Below is a small trained network, with its code and all its weights. Each question gives an input and a class and asks what happens when units are switched off, that is, made to give their printed mean instead of their output.

import numpy as np


def w(rows, s, z=0):
    codes = np.array(rows[::2]) - 128.0
    scale = np.full(codes.shape[1], s)
    scale[-1] = z or s
    return codes * scale


def f(y):
    return y / 2 * (1 + np.tanh(0.7978845608 * (y + 0.044715 * y**3)))


def log_softmax(a):
    a = a - a.max(-1, keepdims=True)
    return a - np.log(np.exp(a).sum(-1, keepdims=True))


def net(x, mask):
    res = np.array(x, float).reshape(1, 6) / 4 @ E
    y = f(res @ A[0][:, :-1].T + A[0][:, -1])
    res = res + np.where(mask, y, B[0][:, -1]) @ B[0][:, :-1]
    return log_softmax(res[-1] @ U[:, :-1].T + U[:, -1])


A, B = {}, {}
E = w([
[218,106,37,199,112,114],'x0',
[185,85,206,22,214,87],'x1',
[92,237,197,151,46,193],'x2',
[19,68,149,162,119,141],'x3',
[181,71,133,172,18,245],'x4',
[144,108,151,228,42,2],'x5',
],0.0068)
A[0] = w([
[122,130,183,169,74,95,146],'n0',
[91,85,93,115,199,80,95],'n1',
[205,36,138,104,94,113,179],'n2',
[146,119,135,163,99,95,162],'n3',
[126,169,145,4,147,172,191],'n4',
[139,179,142,51,160,137,78],'n5',
[85,91,132,136,113,186,149],'n6',
[90,202,74,118,190,113,185],'n7',
[120,153,227,119,130,120,159],'n8',
[153,125,155,110,129,128,34],'n9',
[186,195,192,80,159,126,189],'n10',
[193,75,102,165,167,123,92],'n11',
[62,144,204,107,162,126,171],'n12',
[95,111,196,150,154,101,123],'n13',
[204,161,102,78,142,132,200],'n14',
[182,35,118,185,141,160,133],'n15',
[126,43,158,25,126,167,252],'n16',
[137,147,181,87,125,142,188],'n17',
[141,160,62,105,196,36,178],'n18',
[87,44,139,148,120,174,232],'n19',
[75,215,130,179,56,126,131],'n20',
[157,67,17,157,128,109,211],'n21',
],0.011,0.0037)
B[0] = w([
[169,133,133,208,22,105,190],'n0',
[1,99,130,124,102,163,209],'n1',
[237,177,93,116,192,117,214],'n2',
[172,92,103,160,21,69,179],'n3',
[115,216,179,53,87,134,239],'n4',
[170,139,195,129,116,112,187],'n5',
[85,183,202,95,212,175,173],'n6',
[87,98,234,93,66,151,212],'n7',
[195,129,111,92,132,64,190],'n8',
[115,137,149,118,130,157,124],'n9',
[182,198,152,13,113,136,210],'n10',
[139,175,73,20,229,57,191],'n11',
[174,124,94,119,155,55,216],'n12',
[100,142,96,125,150,30,170],'n13',
[191,133,140,40,161,96,200],'n14',
[197,147,110,77,174,92,204],'n15',
[112,199,226,67,91,127,230],'n16',
[138,183,193,126,122,129,176],'n17',
[69,177,228,130,96,223,255],'n18',
[99,221,197,67,193,127,197],'n19',
[111,120,179,159,38,197,215],'n20',
[196,102,126,104,155,67,247],'n21',
],0.0065,0.009)
U = w([
[33,118,107,127,173,88,186],'0',
[102,72,59,180,171,159,2],'1',
[210,115,69,254,53,59,225],'2',
[110,146,46,141,187,141,4],'3',
[224,138,116,55,179,80,236],'4',
[63,155,200,120,76,251,225],'5',
],0.0098,0.0044)

Each question gives the input, the list of numbers given to net, and the class t.
The units are the neurons (one row each of A and B). Each row of codes is followed by its name. A weight is (code - 128) times the scale printed after its matrix; where a second scale follows, it is the last column's (A, B and U).
mask holds one flag per neuron, in row order. A switched-off neuron (its flag False) gives its mean, the last column of its row in B, instead of its output. The means were averaged over made-up inputs and are rounded, as every weight is.
A unit's drop is (log p(t) with every unit on - log p(t) with that unit switched off) / (log p(t) with every unit on - log p(t) with every unit switched off).
The circuit of an input: a set's keep is (log p(t) with only the set's units on - log p(t) with every unit switched off) / (log p(t) with every unit on - log p(t) with every unit switched off). Starting from the 12 units with the biggest drops (on a tie, the unit counted first), units are removed one at a time, each time the one whose removal leaves the highest keep (on an exact tie, the one counted first), for as long as the keep stays at least 0.8.
circuit, biggest first: the units of the circuit, biggest drop first
top k neurons: the k neurons with the biggest drops, biggest first
drop of u: that unit's drop, to one decimal
input [3,-5,-4,-6,-8,-3], class 5: circuit, biggest first : [n18]
input [-5,-3,-2,-6,-2,5], class 5: circuit, biggest first : [n21; n11]
input [-7,7,-1,7,3,-4], class 4: top 2 neurons : [n12; n18]
input [-5,2,-1,0,8,2], class 4: top 4 neurons : [n18; n2; n20; n1]
input [1,-6,8,7,-8,4], class 2: top 2 neurons : [n18; n0]
input [-7,6,7,-3,4,-7], class 4: top 4 neurons : [n8; n12; n18; n10]
input [-6,4,-4,4,8,0], class 4: top 2 neurons : [n18; n2]
input [-8,5,4,-2,4,-2], class 4: top 3 neurons : [n8; n12; n18]
input [-7,8,6,8,7,4], class 4: top 4 neurons : [n8; n12; n18; n13]
input [1,1,-3,-6,-7,-3], class 5: drop of n18 : 0.3
input [-5,2,4,-1,5,6], class 2: drop of n20 : 0.0
input [1,1,0,1,-1,2], class 2: drop of n6 : 0.1
input [-8,4,-4,-6,-7,1], class 5: top 2 neurons : [n18; n1]
input [7,-2,1,4,8,-7], class 4: top neuron : [n15]
